Below are the code and all the weights of a small trained network. Each question names an input and a class and asks about switching units off, where a switched-off unit gives its printed mean instead of its output.

import numpy as np


def w(rows, s, z=0):
    codes = np.array(rows[::2]) - 128.0
    scale = np.full(codes.shape[1], s)
    scale[-1] = z or s
    return codes * scale


def f(y):
    return np.maximum(y, 0)


def log_softmax(a):
    a = a - a.max(-1, keepdims=True)
    return a - np.log(np.exp(a).sum(-1, keepdims=True))


def net(x, mask):
    res = np.array(x, float).reshape(1, 5) / 4 @ E
    y = f(res @ A[0][:, :-1].T + A[0][:, -1])
    res = res + np.where(mask, y, B[0][:, -1]) @ B[0][:, :-1]
    return log_softmax(res[-1] @ U[:, :-1].T + U[:, -1])


A, B = {}, {}
E = w([
[125,133,135,125],'x0',
[166,56,184,143],'x1',
[42,89,114,114],'x2',
[106,145,144,250],'x3',
[124,134,137,123],'x4',
],0.018)
A[0] = w([
[88,112,122,177,103],'N0',
[76,120,35,116,172],'N1',
[52,175,176,152,165],'N2',
[216,180,104,82,181],'N3',
[172,94,210,191,169],'N4',
[88,86,117,81,110],'N5',
[144,119,117,185,155],'N6',
[81,124,131,185,120],'N7',
[115,212,58,129,255],'N8',
[88,138,92,32,165],'N9',
[79,149,29,55,202],'N10',
[95,86,186,142,144],'N11',
[173,77,167,156,155],'N12',
[199,131,137,52,154],'N13',
[60,84,112,155,85],'N14',
[24,101,156,159,69],'N15',
[132,7,151,105,199],'N16',
[57,65,97,75,169],'N17',
],0.016,0.0079)
B[0] = w([
[189,108,109,146,171],'N0',
[203,187,109,125,207],'N1',
[146,119,43,146,190],'N2',
[187,43,58,178,218],'N3',
[96,109,197,152,230],'N4',
[125,224,186,144,181],'N5',
[123,87,176,176,182],'N6',
[146,102,66,137,185],'N7',
[168,178,58,248,239],'N8',
[167,165,133,108,233],'N9',
[204,182,117,107,250],'N10',
[91,57,137,92,172],'N11',
[114,88,172,146,197],'N12',
[125,6,88,94,218],'N13',
[187,36,88,75,175],'N14',
[188,65,114,90,188],'N15',
[78,107,163,19,217],'N16',
[155,254,190,59,218],'N17',
],0.0094,0.021)
U = w([
[184,114,30,143,115],'0',
[120,39,100,78,244],'1',
[149,212,117,132,2],'2',
[37,153,143,35,46],'3',
[121,161,84,246,215],'4',
[105,117,206,199,92],'5',
],0.011,0.0021)

Each question gives the input, the list of numbers given to net, and the class t.
The units are the neurons (one row each of A and B). Each row of codes is followed by its name. A weight is (code - 128) times the scale printed after its matrix; where a second scale follows, it is the last column's (A, B and U).
mask holds one flag per neuron, in row order. A switched-off neuron (its flag False) gives its mean, the last column of its row in B, instead of its output. The means were averaged over made-up inputs and are rounded, as every weight is.
A unit's drop is (log p(t) with every unit on - log p(t) with that unit switched off) / (log p(t) with every unit on - log p(t) with every unit switched off).
The circuit of an input: a set's keep is (log p(t) with only the set's units on - log p(t) with every unit switched off) / (log p(t) with every unit on - log p(t) with every unit switched off). Starting from the 12 units with the biggest drops (on a tie, the unit counted first), units are removed one at a time, each time the one whose removal leaves the highest keep (on an exact tie, the one counted first), for as long as the keep stays at least 0.8.
circuit, biggest first: the units of the circuit, biggest drop first
unit that matters most: the unit with the biggest drop
top k neurons: the k neurons with the biggest drops, biggest first
drop when u is switched off: that unit's drop, to one decimal
input [3,8,0,7,-8], class 5: top 3 neurons -> (N4; N13; N6)
input [3,2,2,-8,-3], class 3: unit that matters most -> N16
input [2,-2,0,5,-1], class 4: circuit, biggest first -> (N13; N16)
input [-1,2,5,1,2], class 1: top 2 neurons -> (N14; N15)
input [2,0,-3,7,3], class 4: top 4 neurons -> (N16; N2; N7; N17)
input [5,1,-7,6,6], class 5: top 2 neurons -> (N4; N8)
input [1,1,3,5,7], class 1: top 2 neurons -> (N8; N10)
input [0,-3,1,-7,1], class 2: top 2 neurons -> (N17; N5)
input [-3,2,0,3,7], class 5: top 2 neurons -> (N13; N3)
input [5,0,1,0,6], class 2: top 2 neurons -> (N13; N3)
input [-2,-1,5,-3,6], class 2: drop when N14 is switched off -> 0.0
input [4,0,2,0,-4], class 2: drop when N3 is switched off -> 0.4
input [1,-8,0,1,-3], class 4: top 2 neurons -> (N8; N13)
input [-7,5,-3,1,7], class 5: drop when N4 is switched off -> 0.2
input [2,8,-2,7,-1], class 5: top neuron -> (N4)
input [4,5,-1,6,-4], class 5: drop when N4 is switched off -> 0.1
